Here is a tiny trained network, its code and every weight. The questions are about switching its units off for an input and a target symbol, where a switched-off unit gives its printed mean instead of its output.

import numpy as np


def w(rows, s, z=0):
    codes = np.array(rows[::2]) - 128.0
    scale = np.full(codes.shape[1], s)
    scale[-1] = z or s
    return codes * scale


def f(y):
    return y / 2 * (1 + np.tanh(0.7978845608 * (y + 0.044715 * y**3)))


def softmax(a):
    e = np.exp(a - a.max(-1, keepdims=True))
    return e / e.sum(-1, keepdims=True)


def log_softmax(a):
    a = a - a.max(-1, keepdims=True)
    return a - np.log(np.exp(a).sum(-1, keepdims=True))


def net(x, mask):
    ids = ['αδεζηθσφω'.index(c) for c in x.split()]
    T = len(ids)
    res = E[ids] + P[:T]
    u = 0
    for l in range(3):
        r = res
        for j in range(2):
            rows = slice(3 * j, 3 * j + 3)
            q, k, v = (r @ M[l][rows].T for M in (Q, K, V))
            z = softmax(np.where(np.tri(T) > 0, q @ k.T / 3**0.5, -1e9)) @ v
            o = O[l][rows]
            res = res + np.where(mask[u + j], z, o[:, -1]) @ o[:, :-1]
        u += 2
        y = f(res @ A[l][:, :-1].T + A[l][:, -1])
        res = res + np.where(mask[u : u + 4], y, B[l][:, -1]) @ B[l][:, :-1]
        u += 4
    return log_softmax(res[-1] @ U[:, :-1].T + U[:, -1])


Q, K, V, O, A, B = {}, {}, {}, {}, {}, {}
E = w([
[86,124,136,143],'α',
[101,102,100,143],'δ',
[217,106,160,169],'ε',
[135,137,2,144],'ζ',
[197,126,160,169],'η',
[173,143,156,169],'θ',
[94,131,100,140],'σ',
[131,70,153,87],'φ',
[98,139,89,136],'ω',
],0.017)
P = w([
[81,3,36,240],'0',
[152,34,58,208],'1',
[167,74,95,180],'2',
[179,117,123,144],'3',
[187,144,149,107],'4',
[190,168,173,72],'5',
[182,204,194,33],'6',
[187,199,212,7],'7',
],0.0058)
Q[0] = w([
[26,131,82,90],'0.h0',
[34,110,87,91],'0.h0',
[68,1,143,126],'0.h0',
[173,168,157,122],'0.h1',
[71,73,123,51],'0.h1',
[174,167,98,168],'0.h1',
],0.0094)
K[0] = w([
[152,108,57,210],'0.h0',
[143,72,8,254],'0.h0',
[57,60,147,186],'0.h0',
[158,194,132,65],'0.h1',
[136,28,135,117],'0.h1',
[101,228,75,136],'0.h1',
],0.0086)
V[0] = w([
[57,145,108,135],'0.h0',
[164,82,177,43],'0.h0',
[170,167,172,20],'0.h0',
[119,210,98,119],'0.h1',
[169,205,91,166],'0.h1',
[182,157,179,254],'0.h1',
],0.0063)
O[0] = w([
[164,121,194,156,48],'0.h0',
[173,152,57,134,148],'0.h0',
[131,254,65,186,10],'0.h0',
[162,181,152,208,3],'0.h1',
[175,83,188,237,101],'0.h1',
[97,9,121,193,228],'0.h1',
],0.0057,0.0027)
A[0] = w([
[183,160,188,151,170],'0.n0',
[154,113,33,203,168],'0.n1',
[154,122,158,209,69],'0.n2',
[13,153,2,124,252],'0.n3',
],0.0098,0.0021)
B[0] = w([
[62,94,213,157,192],'0.n0',
[132,160,42,242,252],'0.n1',
[181,185,164,169,210],'0.n2',
[48,2,132,229,218],'0.n3',
],0.0082,0.0028)
Q[1] = w([
[201,132,181,153],'1.h0',
[94,94,85,116],'1.h0',
[172,59,146,76],'1.h0',
[92,93,179,146],'1.h1',
[70,109,124,163],'1.h1',
[97,135,6,99],'1.h1',
],0.011)
K[1] = w([
[76,183,145,133],'1.h0',
[157,67,114,103],'1.h0',
[97,66,234,128],'1.h0',
[92,96,142,254],'1.h1',
[120,171,89,165],'1.h1',
[157,169,15,82],'1.h1',
],0.0084)
V[1] = w([
[254,14,60,155],'1.h0',
[184,171,171,51],'1.h0',
[59,251,184,84],'1.h0',
[147,122,202,154],'1.h1',
[90,209,116,186],'1.h1',
[212,120,144,23],'1.h1',
],0.0046)
O[1] = w([
[190,137,133,2,242],'1.h0',
[64,150,154,140,53],'1.h0',
[77,123,143,204,1],'1.h0',
[124,116,106,135,135],'1.h1',
[67,116,161,169,103],'1.h1',
[156,221,115,100,63],'1.h1',
],0.0067,0.0084)
A[1] = w([
[143,85,87,138,178],'1.n0',
[189,205,59,94,124],'1.n1',
[140,95,224,113,210],'1.n2',
[144,111,164,247,2],'1.n3',
],0.013,0.0032)
B[1] = w([
[87,106,113,198,254],'1.n0',
[162,252,173,127,191],'1.n1',
[101,36,90,42,240],'1.n2',
[74,113,254,202,180],'1.n3',
],0.0093,0.0084)
Q[2] = w([
[181,202,232,177],'2.h0',
[130,140,192,97],'2.h0',
[167,15,111,50],'2.h0',
[177,63,111,180],'2.h1',
[127,146,70,145],'2.h1',
[143,108,33,3],'2.h1',
],0.005)
K[2] = w([
[93,224,225,120],'2.h0',
[151,144,159,73],'2.h0',
[71,59,61,3],'2.h0',
[12,196,75,149],'2.h1',
[121,80,121,144],'2.h1',
[130,64,85,51],'2.h1',
],0.0056)
V[2] = w([
[153,196,254,146],'2.h0',
[28,138,30,77],'2.h0',
[137,194,154,153],'2.h0',
[161,175,152,58],'2.h1',
[82,136,17,171],'2.h1',
[177,102,252,88],'2.h1',
],0.0071)
O[2] = w([
[153,145,196,233,1],'2.h0',
[2,125,112,83,145],'2.h0',
[131,125,226,173,23],'2.h0',
[115,27,115,173,71],'2.h1',
[80,163,210,72,130],'2.h1',
[174,110,47,173,149],'2.h1',
],0.006,0.014)
A[2] = w([
[135,54,89,64,55],'2.n0',
[168,255,137,87,7],'2.n1',
[119,15,99,118,94],'2.n2',
[165,240,151,148,146],'2.n3',
],0.0089,0.0022)
B[2] = w([
[122,152,92,193,250],'2.n0',
[155,2,201,179,147],'2.n1',
[61,182,214,161,222],'2.n2',
[136,216,144,109,147],'2.n3',
],0.0089,0.025)
U = w([
[65,137,135,177,165],'α',
[148,233,74,64,198],'δ',
[191,62,50,109,253],'ε',
[127,137,209,45,126],'ζ',
[150,66,96,170,105],'η',
[113,2,161,205,18],'θ',
[120,112,150,117,91],'σ',
[140,227,139,162,35],'φ',
[115,95,168,112,110],'ω',
],0.0092,0.0047)

Each question gives the input, a string of symbols that net reads in full, and the target symbol t.
The units are the heads (3 rows each of Q, K, V and O) and the neurons (one row each of A and B). Each row of codes is followed by its name. A weight is (code - 128) times the scale printed after its matrix; where a second scale follows, it is the last column's (O, A, B and U).
mask holds one flag per unit, layer by layer, with each layer's heads first. A switched-off unit (its flag False) gives its mean, the last column of its rows in O or B, instead of its output. The means were averaged over made-up inputs and are rounded, as every weight is.
A unit's drop is (log p(t) with every unit on - log p(t) with that unit switched off) / (log p(t) with every unit on - log p(t) with every unit switched off).
The circuit of an input: a set's keep is (log p(t) with only the set's units on - log p(t) with every unit switched off) / (log p(t) with every unit on - log p(t) with every unit switched off). Starting from the 12 units with the biggest drops (on a tie, the unit counted first), units are removed one at a time, each time the one whose removal leaves the highest keep (on an exact tie, the one counted first), for as long as the keep stays at least 0.8.
circuit, biggest first: the units of the circuit, biggest drop first
top k neurons: the k neurons with the biggest drops, biggest first
k most important neurons of layer l: the k neurons of layer l with the biggest drops, biggest first
which heads matter: for each layer, one digit per head in row order, 1 if its drop is at least 0.15 and else 0, layers parted by /
input θ α ε ε θ φ, target α: top 4 neurons : (2.n2; 0.n1; 2.n0; 1.n2)
input θ φ θ, target φ: top 3 neurons : (0.n3; 0.n1; 0.n2)
input η σ θ η ε θ, target ε: circuit, biggest first : (2.n2)
input η ω δ ε, target δ: circuit, biggest first : (0.n3; 2.n1)
input θ ζ ζ, target δ: which heads matter : 11 / 11 / 11
input ω φ η φ ε ε, target ε: circuit, biggest first : (0.h0; 2.n2)
input φ σ φ φ φ ε α φ, target ζ: top 3 neurons : (1.n1; 0.n3; 2.n1)
input ζ η ζ φ η, target φ: top 3 neurons : (0.n2; 0.n1; 1.n3)
input θ φ φ θ, target φ: top 3 neurons : (0.n1; 0.n3; 2.n3)
input η φ α φ φ η, target φ: top 3 neurons : (0.n3; 1.n1; 2.n3)
input δ ε φ ε η, target ε: 2 most important neurons of layer 2 : (2.n2; 2.n0)
input ζ ω ζ ε, target ζ: circuit, biggest first : (2.h1; 0.n1)
input θ φ ε, target φ: which heads matter : 10 / 00 / 10
input φ δ θ, target δ: top 2 neurons : (0.n3; 0.n0)
input φ φ ζ ζ η, target ζ: 3 most important neurons of layer 1 : (1.n2; 1.n0; 1.n3)
input φ ζ δ ε φ φ, target ε: which heads matter : 11 / 01 / 01
input ε ζ φ ε ζ θ φ ζ, target ε: top 3 neurons : (0.n3; 1.n2; 2.n2)
input ω φ φ θ ε α ε, target α: which heads matter : 01 / 10 / 11
input θ ω φ φ, target δ: top 2 neurons : (0.n1; 0.n3)
input ε φ ω φ φ φ α α, target δ: circuit, biggest first : (1.n3; 2.n1)
input φ ε θ, target ε: circuit, biggest first : (2.n2; 0.n3)
input ε φ ε φ θ θ φ ε, target φ: circuit, biggest first : (0.h0; 2.h0; 1.n1)
input φ ε θ ε, target θ: circuit, biggest first : (0.h1; 1.n3; 0.n2)
input α φ ω α ζ ε, target ζ: top 3 neurons : (1.n2; 0.n0; 1.n3)
